Below are the code and all the weights of a small trained network. Each question names an input and a class and asks about switching units off, where a switched-off unit gives its printed mean instead of its output.

import numpy as np


def w(rows, s, z=0):
    codes = np.array(rows[::2]) - 128.0
    scale = np.full(codes.shape[1], s)
    scale[-1] = z or s
    return codes * scale


def f(y):
    return y / 2 * (1 + np.tanh(0.7978845608 * (y + 0.044715 * y**3)))


def log_softmax(a):
    a = a - a.max(-1, keepdims=True)
    return a - np.log(np.exp(a).sum(-1, keepdims=True))


def net(x, mask):
    res = np.array(x, float).reshape(1, 5) / 4 @ E
    y = f(res @ A[0][:, :-1].T + A[0][:, -1])
    res = res + np.where(mask, y, B[0][:, -1]) @ B[0][:, :-1]
    return log_softmax(res[-1] @ U[:, :-1].T + U[:, -1])


A, B = {}, {}
E = w([
[189,161,138,126,120,144,95],'x0',
[123,140,148,73,69,9,151],'x1',
[129,142,20,184,94,107,87],'x2',
[196,72,138,197,156,78,186],'x3',
[124,71,15,86,176,128,129],'x4',
],0.011)
A[0] = w([
[169,138,169,126,110,97,152,116],'N1',
[170,151,78,129,152,74,92,198],'N2',
[171,73,179,199,110,93,112,152],'N3',
[185,152,146,190,110,76,157,129],'N4',
[158,61,98,159,169,134,228,204],'N5',
[122,156,233,89,121,145,131,181],'N6',
[137,7,111,152,170,97,143,162],'N7',
[177,177,122,151,72,95,90,183],'N8',
[89,144,66,188,65,172,77,255],'N9',
[126,107,142,98,123,227,73,195],'N10',
],0.011,0.005)
B[0] = w([
[93,72,197,58,83,195,131,175],'N1',
[169,81,101,128,78,113,52,200],'N2',
[199,120,150,99,134,204,158,206],'N3',
[179,139,145,82,71,155,192,202],'N4',
[156,2,39,205,120,155,58,239],'N5',
[48,182,211,137,234,107,142,242],'N6',
[79,71,97,190,98,118,21,224],'N7',
[133,174,75,116,30,58,118,205],'N8',
[136,115,93,75,130,74,189,254],'N9',
[175,164,92,91,158,174,195,219],'N10',
],0.0088,0.011)
U = w([
[128,4,133,141,123,116,89,141],'0',
[1,194,178,77,151,94,189,194],'1',
[126,158,197,108,60,121,155,1],'2',
[123,145,94,144,74,18,80,128],'3',
[149,146,169,180,226,140,137,75],'4',
[203,136,110,88,85,138,177,200],'5',
],0.0095,0.0043)

Each question gives the input, the list of numbers given to net, and the class t.
The units are the neurons (one row each of A and B). Each row of codes is followed by its name. A weight is (code - 128) times the scale printed after its matrix; where a second scale follows, it is the last column's (A, B and U).
mask holds one flag per neuron, in row order. A switched-off neuron (its flag False) gives its mean, the last column of its row in B, instead of its output. The means were averaged over made-up inputs and are rounded, as every weight is.
A unit's drop is (log p(t) with every unit on - log p(t) with that unit switched off) / (log p(t) with every unit on - log p(t) with every unit switched off).
The circuit of an input: a set's keep is (log p(t) with only the set's units on - log p(t) with every unit switched off) / (log p(t) with every unit on - log p(t) with every unit switched off). Starting from all 10 units, units are removed one at a time, each time the one whose removal leaves the highest keep (on an exact tie, the one counted first), for as long as the keep stays at least 0.8.
units of the circuit, in order: the units of the circuit, biggest drop first
most important unit: the unit with the biggest drop
top k neurons: the k neurons with the biggest drops, biggest first
drop of u: that unit's drop, to one decimal
input [-1,-4,7,-2,-1], class 5: units of the circuit, in order	(N7)
input [-3,-8,-6,-5,3], class 1: top 2 neurons	(N5 N3)
input [3,3,-7,6,-3], class 2: units of the circuit, in order	(N1 N4 N3 N6)
input [-2,-6,2,-3,5], class 5: top 3 neurons	(N10 N9 N6)
input [6,-2,-8,-4,7], class 4: top 2 neurons	(N9 N8)
input [2,-4,-1,-7,8], class 5: top 2 neurons	(N6 N10)
input [-2,-8,7,1,-2], class 5: units of the circuit, in order	(N9 N10)
input [0,-4,-4,1,1], class 4: units of the circuit, in order	(N2 N8)
input [-8,1,5,-8,6], class 5: top 3 neurons	(N6 N7 N9)
input [-2,-1,-7,-4,6], class 1: units of the circuit, in order	(N5 N2)
input [0,4,6,7,-3], class 5: top 2 neurons	(N4 N3)
input [5,-4,-2,-3,0], class 4: top 3 neurons	(N8 N4 N1)
input [-2,-5,-1,2,-7], class 4: top 2 neurons	(N8 N3)
input [4,1,4,1,-7], class 2: top 3 neurons	(N5 N10 N1)
input [4,0,-8,-1,-7], class 1: most important unit	N6
input [8,1,-3,2,-8], class 1: top 2 neurons	(N6 N5)
input [0,-3,-5,-2,2], class 4: top 3 neurons	(N9 N8 N1)
input [0,-3,0,-8,4], class 5: top 2 neurons	(N6 N10)
input [0,-8,-4,0,1], class 4: top 3 neurons	(N10 N2 N8)
input [-2,8,-5,-1,-4], class 1: top neuron	(N6)
input [-1,-2,4,-8,4], class 5: top 2 neurons	(N6 N10)
input [2,6,-3,2,1], class 2: drop of N1	0.2
input [2,0,-8,-6,5], class 1: drop of N5	0.1
input [5,8,-4,-1,5], class 1: drop of N5	1.0
input [-2,-6,-6,-6,0], class 1: drop of N5	0.3
